Moves between points:
* | z a b j h x
w195 | w691 w221 w922 w211 w247 w41
w117 | w468 w254 w257 w193 w137 w474
w471 | w425 w457 w530 w515 w691 w195
w311 | w655 w307 w955 w417 w6 w224
w467 | w311 w930 w417 w6 w224 w614
w562 | w670 w300 w415 w12 w88 w174
w547 | w617 w226 w308 w232 w468 w117
w42 | w931 w257 w172 w670 w562 w457
w500 | w291 w549 w645 w239 w84 w767
w264 | w238 w418 w488 w386 w68 w869
w273 | w547 w441 w232 w468 w117 w300
w12 | w415 w137 w562 w457 w755 w972
w895 | w739 w955 w614 w736 w841 w281
w767 | w84 w560 w842 w301 w917 w80
w504 | w545 w264 w930 w825 w704 w955
w59 | w978 w880 w254 w617 w547 w273
w260 | w294 w281 w184 w769 w284 w773
w497 | w388 w319 w476 w560 w291 w500
w755 | w457 w931 w88 w174 w221 w425
w11 | w458 w6 w841 w281 w186 w503
w80 | w917 w239 w920 w130 w454 w488
w769 | w184 w758 w260 w34 w217 w937
w386 | w488 w917 w264 w897 w408 w307
w85 | w39 w773 w701 w880 w47 w185
w930 | w307 w488 w545 w504 w785 w655
w39 | w703 w284 w541 w701 w880 w47
w254 | w89 w85 w978 w59 w308 w232
w239 | w645 w216 w500 w598 w842 w301
w645 | w975 w478 w291 w500 w598 w842
w137 | w193 w308 w300 w156 w931 w42
w68 | w386 w80 w897 w408 w307 w930
w701 | w541 w217 w39 w85 w610 w226
w319 | w605 w471 w247 w41 w914 w549
w301 | w842 w975 w767 w418 w920 w130
w47 | w880 w197 w610 w226 w441 w978
w488 | w454 w301 w238 w264 w897 w408
w560 | w476 w41 w497 w975 w645 w239
w425 | w221 w562 w424 w530 w515 w691
w920 | w418 w500 w917 w80 w728 w238
w703 | w197 w769 w651 w541 w701 w880
w914 | w41 w691 w356 w478 w216 w476
w917 | w301 w645 w418 w920 w130 w454
w691 | w515 w174 w663 w922 w211 w247
w34 | w260 w186 w769 w284 w773 w377
w300 | w117 w617 w193 w137 w474 w172
w6 | w417 w504 w467 w603 w739 w895
w545 | w869 w238 w307 w930 w825 w704
w704 | w825 w68 w785 w655 w311 w467
w457 | w562 w156 w12 w88 w174 w221
w441 | w226 w541 w185 w89 w254 w617
w897 | w264 w920 w386 w68 w869 w545
w670 | w172 w117 w42 w415 w12 w88
w869 | w68 w728 w408 w307 w930 w825
w825 | w930 w386 w504 w785 w655 w311
w728 | w80 w84 w130 w454 w488 w386
w655 | w785 w408 w704 w955 w417 w6
w603 | w467 w825 w6 w224 w614 w736
w174 | w88 w172 w755 w972 w424 w530
w226 | w610 w651 w47 w185 w89 w254
w216 | w478 w211 w549 w388 w497 w975
w736 | w614 w311 w895 w458 w11 w758
w842 | w598 w497 w84 w767 w418 w920
w474 | w137 w232 w156 w931 w42 w415
w880 | w701 w937 w85 w610 w226 w441
w549 | w914 w195 w478 w216 w476 w560
w975 | w497 w356 w560 w291 w500 w598
w247 | w211 w530 w605 w319 w356 w478
w424 | w972 w415 w221 w425 w471 w663
w294 | w551 w841 w602 w184 w769 w284
w478 | w356 w922 w914 w549 w388 w497
w663 | w471 w755 w515 w691 w195 w605
w193 | w257 w59 w117 w300 w156 w931
w468 | w232 w89 w273 w257 w193 w137
w937 | w217 w602 w773 w377 w651 w541
w186 | w281 w739 w758 w733 w551 w294
w130 | w920 w598 w80 w728 w238 w264
w503 | w186 w895 w733 w551 w294 w260
w307 | w408 w454 w869 w545 w504 w785
w841 | w736 w467 w458 w11 w758 w733
w602 | w503 w458 w551 w294 w260 w34
w217 | w34 w503 w284 w773 w377 w651
w172 | w474 w468 w931 w42 w415 w12
w308 | w59 w47 w617 w547 w273 w257
w388 | w549 w605 w216 w476 w560 w291
w291 | w560 w914 w975 w645 w239 w84
w551 | w733 w736 w503 w602 w184 w769
w922 | w663 w972 w691 w195 w605 w319
w415 | w42 w193 w670 w562 w457 w755
w377 | w773 w294 w937 w197 w703 w39
w972 | w755 w42 w174 w221 w425 w471
w284 | w769 w733 w34 w217 w937 w197
w185 | w47 w703 w226 w441 w978 w59
w454 | w130 w842 w728 w238 w264 w897
w617 | w254 w610 w59 w308 w232 w468
w84 | w239 w476 w598 w842 w301 w917
w458 | w895 w417 w736 w841 w281 w186
w515 | w530 w88 w471 w663 w922 w211
w476 | w216 w247 w388 w497 w975 w645
w238 | w728 w767 w454 w488 w386 w68
w978 | w441 w701 w89 w254 w617 w547
w651 | w377 w260 w197 w703 w39 w85
w598 | w500 w388 w239 w84 w767 w418
w739 | w603 w704 w224 w614 w736 w841
w221 | w174 w670 w972 w424 w530 w515
w530 | w424 w12 w425 w471 w663 w922
w614 | w224 w655 w739 w895 w458 w11
w156 | w300 w547 w137 w474 w172 w670
w89 | w185 w39 w441 w978 w59 w308
w733 | w758 w614 w186 w503 w602 w184
w931 | w156 w273 w474 w172 w670 w562
w758 | w11 w224 w281 w186 w503 w602
w605 | w195 w425 w211 w247 w41 w914
w232 | w308 w185 w547 w273 w257 w193
w197 | w937 w184 w377 w651 w541 w701
w785 | w504 w897 w825 w704 w955 w417
w773 | w284 w551 w217 w937 w197 w703
w211 | w922 w424 w195 w605 w319 w356
w408 | w897 w130 w68 w869 w545 w504
w281 | w841 w603 w11 w758 w733 w551
w41 | w247 w515 w319 w356 w478 w216
w224 | w6 w785 w603 w739 w895 w458
w417 | w955 w545 w311 w467 w603 w739
w88 | w12 w474 w457 w755 w972 w424
w418 | w767 w291 w301 w917 w80 w728
w541 | w651 w34 w703 w39 w85 w610
w356 | w319 w663 w41 w914 w549 w388
w257 | w273 w978 w468 w117 w300 w156
w184 | w602 w11 w294 w260 w34 w217
w955 | w704 w869 w655 w311 w467 w603
w610 | w85 w377 w880 w47 w185 w89

The rows follow the links: the fewer symbols apart two points are, the more alike their rows tend to be.

Some points and rows for them; each showing differs a little:
w47: [-18,53,-5,0,-13,-70,-26,6,41,-30,14,16,40,-34,25,5,-39,-52,4,36,15,16,17,15,1,-22,-26,-35,64,-13,-23,-62,13,24,-16,25,-31,-15,16,37,-70,-37,36,9,46,-28,-92,9,-57,0,14,21,-3,30,-1,0,34,-24,-50,50,84,-53,8,32,47,4,-9,-79,46]
w408: [26,-55,13,-51,26,81,37,-19,-8,29,-48,19,-30,32,-79,-43,4,17,12,-30,-1,12,-17,22,-21,17,28,35,-60,-24,6,49,-14,-16,32,-52,2,9,26,-1,54,26,3,-7,-35,31,70,-13,0,-7,-20,-28,3,-49,-9,-60,-53,35,27,-38,-87,38,42,18,-40,1,49,41,-53]
w895: [35,-6,2,-73,26,20,24,-20,48,12,-51,31,15,-9,-100,-65,-43,-30,38,-12,15,40,-5,35,-26,-17,8,8,2,-66,-27,-37,-12,-4,14,-23,-37,9,57,74,-3,-7,44,-11,-5,21,-1,-9,-67,3,-3,0,12,-17,3,-105,-37,13,-8,-6,-28,-13,70,58,-9,-5,57,-37,-15]
w476: [8,-35,1,46,3,35,6,20,-55,19,26,-43,-31,33,29,9,58,59,-24,-24,-23,-27,-22,-36,36,20,16,27,-34,34,20,47,1,-22,-5,6,42,13,-38,-52,59,41,-61,-10,-41,19,90,-11,73,8,-7,5,14,-5,20,43,3,-2,53,-39,-54,43,-50,-58,-38,-9,-25,80,-25]
w736: [33,-1,2,-74,24,19,24,-22,51,13,-52,33,16,-14,-99,-59,-46,-32,38,-8,16,40,-1,38,-30,-17,8,7,0,-66,-24,-38,-12,-1,14,-25,-38,8,57,74,-7,-10,50,-10,-2,16,-11,-6,-69,2,-3,-2,8,-15,-1,-104,-39,15,-14,-5,-24,-13,73,57,-7,-3,58,-42,-13]
w841: [25,0,1,-78,20,15,21,-25,51,10,-55,42,16,-17,-93,-49,-50,-37,42,-6,19,41,5,42,-39,-15,4,1,-1,-62,-21,-33,-15,3,17,-26,-38,2,57,68,-12,-17,57,-5,6,12,-24,-2,-68,-3,-3,-10,2,-18,-9,-99,-39,17,-19,1,-17,-15,75,62,0,-1,56,-46,-10]
w474: [-48,29,9,64,-27,-53,-36,26,-24,-35,55,-9,6,-1,106,50,14,-13,-42,35,-1,-30,4,-11,26,10,-22,-28,39,54,10,11,22,21,-15,21,15,-27,-36,-50,-45,-10,-20,20,34,-36,-46,13,15,-10,7,14,-17,19,-7,101,60,-23,-26,44,79,-24,-55,-21,36,12,-52,-14,35]
w545: [28,-55,24,-51,31,76,38,-10,-4,21,-47,22,-26,40,-83,-60,0,8,6,-23,3,16,-28,33,-11,20,26,34,-45,-30,-2,43,-7,-16,34,-58,-7,4,38,8,46,29,8,-6,-32,34,75,-12,-21,-6,-23,-19,8,-55,-4,-65,-44,32,23,-30,-79,29,44,33,-39,2,56,32,-54]
w68: [28,-54,11,-50,23,81,39,-22,-7,31,-50,17,-30,28,-80,-36,6,19,17,-31,-2,12,-13,18,-27,16,29,35,-65,-24,9,48,-17,-20,28,-49,3,11,22,-1,56,25,5,-6,-35,31,69,-11,7,-4,-18,-30,3,-45,-11,-58,-54,36,29,-42,-88,39,41,12,-41,0,46,43,-53]
w739: [40,-11,6,-72,30,25,29,-12,44,12,-48,24,13,-2,-102,-74,-37,-27,34,-14,12,40,-13,36,-16,-14,10,14,4,-67,-28,-37,-10,-8,12,-22,-35,9,58,74,3,0,39,-15,-12,25,14,-13,-68,6,-5,5,22,-21,11,-106,-35,11,-2,-9,-36,-11,65,57,-15,-7,59,-30,-20]
w931: [-43,31,9,67,-27,-55,-35,28,-26,-35,56,-15,5,3,107,47,20,-9,-42,35,-1,-31,1,-14,32,11,-22,-28,40,54,10,10,25,20,-17,24,15,-24,-35,-48,-41,-6,-24,18,30,-32,-40,12,17,-8,8,16,-12,21,-3,100,61,-26,-21,43,78,-21,-59,-24,34,9,-53,-12,35]
w185: [-21,55,-12,4,-17,-72,-29,1,40,-29,16,16,38,-41,32,20,-39,-48,8,32,13,8,23,9,-8,-23,-27,-38,59,-8,-17,-58,9,25,-16,29,-25,-15,8,33,-69,-42,37,9,46,-31,-101,14,-45,-1,19,16,-10,34,-5,10,32,-22,-49,48,87,-49,6,25,48,5,-16,-75,49]
w541: [-15,35,21,-14,0,-56,-16,16,38,-37,10,28,34,-8,8,-34,-43,-66,-10,39,21,19,-7,41,11,-8,-22,-28,71,-21,-30,-45,22,25,-2,-2,-39,-27,34,39,-72,-22,42,11,40,-20,-66,4,-86,-7,6,28,2,2,3,-10,35,-19,-51,61,78,-57,19,62,38,8,12,-83,30]
w602: [-7,-1,16,-68,11,9,12,-24,43,-13,-49,65,10,-2,-57,-33,-53,-60,15,17,29,25,5,63,-45,-1,-4,-10,4,-37,-14,-2,0,20,30,-45,-39,-23,53,34,-38,-23,67,15,30,-7,-52,7,-79,-23,-5,-23,-19,-32,-36,-57,-17,23,-45,31,18,-24,70,76,21,16,50,-59,-6]
w238: [34,-46,-11,-38,19,73,34,-28,-8,42,-44,-2,-26,11,-75,-16,12,40,29,-44,-7,8,1,-7,-30,4,28,34,-72,-23,14,29,-28,-26,17,-25,13,27,6,3,70,19,-6,-13,-42,33,68,-8,36,4,-11,-31,3,-24,-3,-58,-62,31,41,-62,-96,47,31,-14,-44,-8,33,54,-44]
w610: [-17,51,-2,-5,-12,-71,-23,7,40,-32,15,17,37,-31,20,-2,-39,-54,4,36,15,15,11,19,3,-21,-25,-34,68,-15,-24,-61,16,25,-14,23,-32,-16,19,40,-71,-34,37,8,43,-25,-85,10,-62,-1,15,25,-1,24,0,0,35,-24,-49,53,86,-54,9,37,46,3,-6,-79,45]
w117: [-53,33,2,45,-32,-55,-35,6,-9,-36,36,12,8,-12,94,62,-3,-27,-28,38,6,-23,19,-1,-3,6,-25,-36,30,48,12,11,19,30,-8,13,4,-28,-29,-45,-55,-27,5,26,47,-41,-79,21,5,-16,9,-5,-32,16,-28,87,49,-13,-44,49,88,-27,-33,-7,47,17,-43,-33,39]
w211: [-17,-5,-25,57,-23,7,-13,-4,-45,12,29,-36,-25,-6,65,79,45,56,-8,-17,-22,-35,22,-57,-1,6,2,3,-40,53,35,34,-11,-9,-15,28,45,14,-61,-62,36,3,-47,0,-13,-9,17,10,98,5,6,-20,-16,25,-7,76,1,-1,30,-33,-16,35,-55,-79,-9,-4,-53,62,2]
w488: [34,-48,-7,-42,21,75,34,-29,-8,39,-46,4,-28,14,-77,-18,13,37,28,-40,-5,8,-2,-2,-31,6,28,35,-72,-22,14,34,-24,-24,21,-30,12,24,10,3,66,18,-4,-12,-41,32,68,-7,32,2,-14,-32,2,-29,-7,-58,-60,33,37,-58,-95,48,34,-9,-43,-5,35,52,-48]
w547: [-46,44,-10,26,-30,-60,-33,-6,15,-30,21,21,19,-34,70,61,-21,-35,-7,34,12,-11,34,0,-21,-7,-26,-40,33,29,6,-15,8,31,-9,18,-7,-21,-18,-17,-65,-42,25,23,53,-43,-105,24,-7,-14,15,-11,-34,28,-31,58,36,-12,-51,47,89,-35,-14,2,52,16,-34,-53,45]
w645: [28,-31,-4,31,10,38,11,16,-42,27,18,-52,-24,27,-1,-10,50,63,-7,-32,-25,-15,-25,-39,40,11,20,34,-30,11,10,21,-7,-31,-11,15,34,26,-27,-20,67,44,-61,-22,-55,29,101,-17,61,21,-9,16,29,1,37,9,-11,-3,62,-50,-71,43,-40,-53,-46,-17,-12,78,-26]
w197: [-16,25,30,-27,4,-40,-8,15,34,-36,-1,40,26,6,-2,-41,-45,-71,-13,39,24,17,-12,54,7,-1,-17,-23,62,-21,-29,-27,24,25,11,-20,-41,-32,44,31,-70,-18,45,17,39,-18,-58,3,-93,-15,1,21,-4,-15,-6,-15,33,-11,-54,62,69,-54,30,73,36,14,24,-77,20]
w458: [30,-3,0,-76,22,15,22,-25,52,10,-55,37,17,-14,-97,-54,-50,-34,38,-7,18,40,2,39,-36,-16,3,3,1,-62,-23,-36,-12,1,16,-25,-37,4,58,72,-8,-15,53,-6,1,14,-16,-5,-67,-1,-4,-7,5,-15,-4,-100,-38,18,-17,-3,-21,-13,74,58,-3,-3,58,-42,-13]
w34: [-17,3,33,-50,8,-9,5,-5,34,-29,-29,60,11,9,-31,-40,-48,-70,-4,33,27,21,-9,68,-22,10,-9,-16,27,-26,-19,3,16,27,27,-47,-41,-33,51,24,-56,-18,58,20,39,-12,-53,6,-91,-25,-6,-7,-16,-34,-27,-33,9,11,-53,52,45,-38,54,82,29,20,41,-69,2]
w530: [-12,25,-35,70,-27,-32,-27,8,-25,6,46,-50,0,-27,78,77,35,47,-2,-5,-21,-28,26,-67,13,-11,-8,-9,-2,45,22,-12,-6,-7,-34,61,36,19,-62,-34,14,-6,-47,-7,-5,-14,-11,8,84,17,17,4,-3,52,11,74,19,-22,24,-20,16,14,-66,-80,5,-11,-66,33,29]
w614: [39,-6,5,-72,29,20,26,-14,47,14,-49,28,13,-5,-102,-69,-42,-27,35,-11,13,39,-11,36,-19,-15,9,11,4,-67,-28,-37,-12,-6,13,-21,-37,9,57,73,2,-3,43,-13,-11,22,5,-11,-69,5,-5,4,16,-18,8,-106,-38,12,-6,-6,-32,-10,67,57,-12,-6,59,-35,-17]
w216: [0,-33,2,48,-2,34,5,16,-57,16,27,-39,-33,31,40,23,58,57,-25,-19,-22,-31,-17,-35,30,22,16,23,-39,42,26,53,0,-21,-1,6,44,11,-43,-59,56,35,-58,-6,-36,13,77,-5,80,5,-9,-2,5,-5,11,54,3,2,47,-34,-47,42,-53,-60,-33,-4,-30,79,-21]
w655: [38,-41,29,-61,35,53,37,0,13,16,-41,19,-8,36,-92,-90,-13,-9,8,-16,6,29,-36,43,6,9,21,29,-14,-49,-21,10,-2,-13,25,-46,-20,3,52,40,28,28,17,-13,-29,35,67,-20,-52,1,-21,6,28,-47,16,-84,-31,16,16,-16,-63,11,49,51,-34,-3,61,7,-42]
w307: [28,-56,22,-54,29,77,38,-14,-6,24,-50,22,-28,37,-82,-55,1,10,7,-27,4,14,-23,30,-15,19,27,35,-51,-28,1,46,-10,-15,33,-55,-3,5,33,3,48,29,7,-5,-33,33,75,-14,-13,-7,-22,-22,5,-51,-6,-62,-46,35,23,-32,-82,32,46,28,-40,2,55,36,-53]
w232: [-48,43,-10,29,-31,-59,-35,-4,9,-30,23,17,16,-31,76,64,-18,-34,-11,36,11,-13,34,1,-19,-2,-26,-40,30,36,9,-8,12,31,-8,16,-5,-24,-20,-25,-62,-39,22,24,52,-44,-102,22,-3,-15,14,-11,-35,25,-31,66,38,-12,-51,49,90,-34,-18,0,52,14,-38,-48,43]
w728: [39,-41,-16,-30,18,67,33,-27,-9,44,-39,-11,-24,4,-72,-11,17,48,32,-47,-12,8,3,-19,-24,0,26,34,-70,-21,12,22,-29,-29,10,-12,14,32,1,8,71,19,-12,-18,-46,33,68,-11,45,10,-9,-25,10,-14,3,-55,-60,25,47,-65,-97,49,23,-24,-47,-11,27,57,-41]
w184: [-12,-1,24,-60,10,3,9,-17,39,-19,-42,65,8,1,-46,-36,-52,-64,7,23,28,24,0,65,-38,5,-6,-13,13,-31,-16,3,6,24,30,-50,-39,-28,52,26,-47,-23,64,19,36,-11,-56,7,-83,-25,-5,-19,-22,-36,-32,-46,-7,18,-50,39,30,-30,65,79,24,18,48,-62,-4]

Each walk starts at a row. The symbols on each line, taken left to right, move it on to the next point.
Each answer is a row, close to the row of the point it stands for.
---
[-21,34,-16,76,-26,-55,-33,29,-25,-12,64,-49,10,-14,95,50,31,24,-22,13,-16,-27,6,-48,42,-7,-17,-18,34,44,8,-21,11,1,-36,57,25,3,-51,-29,-14,0,-46,-1,7,-18,-14,3,48,13,15,30,7,48,22,85,47,-35,9,9,48,-9,-72,-57,17,-8,-65,10,38]
h x a b [-25,33,-9,77,-26,-58,-34,32,-26,-21,67,-43,10,-9,98,46,29,14,-31,18,-12,-28,3,-41,44,-3,-16,-18,42,47,5,-15,16,5,-33,52,22,-4,-47,-34,-21,0,-41,2,11,-22,-18,4,40,10,15,30,4,41,21,90,54,-36,1,18,55,-14,-72,-49,20,-5,-63,5,38]
x a b b z j x [-32,31,0,77,-26,-57,-35,33,-28,-26,65,-36,10,-3,104,44,25,7,-36,25,-9,-29,1,-30,45,2,-21,-22,44,51,5,-8,21,9,-29,41,19,-10,-43,-40,-27,-1,-37,7,18,-25,-23,7,31,5,13,30,2,35,15,95,59,-35,-7,30,63,-17,-70,-39,25,2,-59,-1,37]
---
[-53,32,4,50,-32,-53,-35,12,-14,-37,40,7,6,-10,98,60,0,-24,-32,37,8,-26,16,-1,3,9,-26,-35,32,49,13,13,21,27,-7,14,8,-29,-31,-51,-53,-23,0,26,44,-41,-73,21,8,-17,9,-2,-30,17,-25,93,53,-15,-37,49,88,-25,-38,-8,43,17,-45,-28,36]
h z z z b x x [-42,30,5,70,-26,-56,-35,32,-26,-33,63,-20,5,0,106,46,21,-7,-42,31,-4,-31,-2,-18,37,9,-22,-24,42,53,8,5,24,18,-20,29,16,-21,-38,-47,-38,-5,-27,15,27,-31,-34,9,21,-5,8,22,-9,23,2,96,61,-28,-17,39,72,-22,-63,-29,30,6,-53,-11,36]
h b j z [-38,30,4,72,-25,-58,-36,32,-26,-32,63,-26,8,0,107,44,23,-1,-40,31,-7,-31,0,-22,40,6,-21,-23,44,54,7,0,23,13,-21,34,18,-18,-40,-48,-37,-3,-31,12,24,-28,-30,7,24,-2,9,23,-5,27,8,98,61,-29,-15,35,71,-20,-65,-32,30,7,-57,-5,36]
---
[29,-49,-3,-44,22,78,38,-28,-9,37,-48,8,-30,17,-80,-22,12,33,24,-39,-4,9,-4,1,-31,9,27,35,-70,-22,13,38,-24,-22,23,-36,7,19,12,1,64,20,1,-12,-39,31,67,-8,26,-1,-13,-32,2,-32,-8,-58,-60,34,35,-55,-94,44,35,-5,-44,-4,37,50,-47]
h j h x [36,-43,30,-59,37,57,38,0,8,15,-42,20,-12,38,-91,-86,-9,-8,5,-17,6,24,-36,42,3,13,23,31,-19,-47,-18,15,-4,-13,27,-50,-19,2,49,35,31,30,13,-11,-32,36,72,-21,-49,-2,-19,2,22,-50,13,-82,-33,21,17,-17,-65,12,51,49,-34,-2,62,12,-45]
z a x x z [31,-51,29,-57,35,70,38,-7,0,19,-45,22,-20,41,-87,-74,-2,0,5,-21,5,17,-34,39,-5,16,25,33,-35,-35,-8,37,-5,-15,32,-56,-11,3,42,15,39,32,11,-7,-34,34,75,-18,-33,-5,-22,-9,16,-56,4,-72,-39,28,23,-22,-76,22,47,40,-36,0,61,25,-52]
---
[28,-53,6,-46,23,80,36,-25,-10,34,-49,14,-31,25,-79,-32,7,24,17,-34,-2,10,-9,14,-30,13,27,36,-67,-24,10,46,-21,-21,28,-46,7,14,18,-1,58,23,3,-9,-36,30,68,-8,13,-4,-16,-32,2,-42,-9,-60,-56,36,31,-45,-90,42,38,8,-43,-2,44,47,-51]
x a x a b h z [43,-36,-21,-21,16,60,28,-20,-8,47,-31,-22,-20,2,-65,-9,20,56,32,-49,-16,5,1,-28,-16,-4,27,35,-64,-21,12,9,-29,-33,2,0,17,38,-6,13,74,21,-22,-23,-49,34,75,-11,51,15,-7,-17,16,-6,11,-53,-58,20,53,-68,-99,48,15,-35,-48,-16,17,62,-39]
x z j b x j z [31,-52,2,-46,21,78,36,-27,-8,34,-51,12,-29,20,-80,-23,9,29,20,-38,-3,10,-6,9,-31,12,27,34,-71,-21,10,43,-21,-21,27,-39,9,16,16,0,62,22,1,-11,-37,30,68,-9,18,-2,-17,-34,0,-38,-9,-58,-58,35,35,-51,-94,43,39,3,-42,-4,41,50,-49]
---
[5,0,9,-74,13,13,16,-30,49,-1,-55,59,9,-14,-73,-33,-55,-49,28,6,24,32,11,53,-52,-5,0,-7,-2,-48,-15,-13,-7,15,25,-42,-38,-11,54,47,-27,-25,67,9,24,0,-49,3,-73,-15,-3,-24,-15,-27,-30,-74,-29,22,-37,19,5,-21,76,69,13,10,55,-55,-9]
x h j x b a [-9,0,23,-65,11,6,10,-19,40,-16,-45,64,8,-1,-52,-34,-51,-62,10,20,29,27,4,65,-41,5,-6,-11,7,-34,-15,1,4,23,31,-50,-41,-24,50,29,-42,-24,66,17,32,-7,-53,6,-79,-24,-5,-20,-20,-33,-34,-52,-13,21,-48,36,26,-28,68,77,22,17,48,-60,-6]
z a j j x a x [21,0,2,-77,19,14,20,-28,52,7,-56,45,16,-16,-89,-47,-50,-38,38,-4,19,38,9,43,-43,-15,3,1,-2,-60,-22,-31,-11,4,19,-28,-39,2,53,65,-15,-21,59,-2,9,8,-30,-1,-67,-6,-1,-13,0,-18,-14,-93,-40,19,-25,4,-13,-16,75,62,2,1,56,-47,-11]
---
[37,-42,-14,-32,17,71,32,-28,-8,44,-42,-7,-25,7,-73,-14,16,45,30,-44,-11,8,2,-14,-27,1,28,35,-72,-21,12,25,-28,-26,13,-20,14,28,4,8,71,19,-9,-17,-44,32,68,-9,39,9,-11,-27,5,-19,-2,-55,-60,28,43,-63,-96,48,26,-20,-46,-12,27,59,-42]
a x a z a [-9,-26,-6,52,-10,30,-2,7,-56,14,25,-36,-34,22,50,45,55,57,-22,-17,-20,-34,-3,-40,18,21,12,17,-43,52,33,58,-3,-15,-4,7,45,8,-51,-70,51,27,-56,-2,-28,5,57,-1,87,2,-6,-13,-4,-1,0,67,1,4,42,-34,-38,43,-54,-65,-25,-2,-37,74,-15]
a x b j a j [-12,21,-38,66,-27,-27,-26,4,-29,8,44,-49,-3,-26,76,81,39,50,-1,-9,-20,-30,28,-67,12,-10,-6,-9,-10,47,25,-7,-8,-8,-32,57,39,19,-63,-39,17,-6,-47,-6,-6,-13,-8,10,88,14,16,1,-6,51,9,74,16,-18,22,-23,10,18,-64,-82,3,-11,-64,39,25]
---
[-19,11,34,-38,6,-25,-3,5,32,-35,-14,51,17,9,-16,-43,-47,-72,-12,39,25,18,-14,63,-5,6,-15,-21,46,-22,-25,-8,18,28,19,-37,-40,-34,48,26,-64,-17,50,19,39,-15,-53,4,-94,-21,-6,7,-8,-28,-16,-23,21,2,-54,59,58,-46,41,79,34,17,34,-74,9]
h a b h j j h [-19,15,34,-34,6,-30,-4,9,34,-36,-10,49,19,9,-10,-43,-44,-71,-15,38,27,21,-15,62,-1,3,-14,-22,52,-23,-25,-16,23,26,17,-32,-41,-33,47,26,-67,-17,51,17,40,-16,-55,3,-95,-18,-4,11,-8,-23,-12,-20,26,-4,-55,61,63,-50,38,77,34,16,32,-75,13]
a z x j b a j [12,0,4,-77,15,13,18,-30,50,3,-57,54,13,-15,-83,-39,-52,-45,36,2,22,35,10,47,-49,-11,1,-4,-4,-52,-19,-21,-10,8,23,-32,-38,-5,54,56,-22,-25,64,2,17,5,-40,3,-70,-10,-1,-20,-10,-20,-24,-86,-35,21,-30,10,-3,-19,76,64,10,7,55,-52,-10]
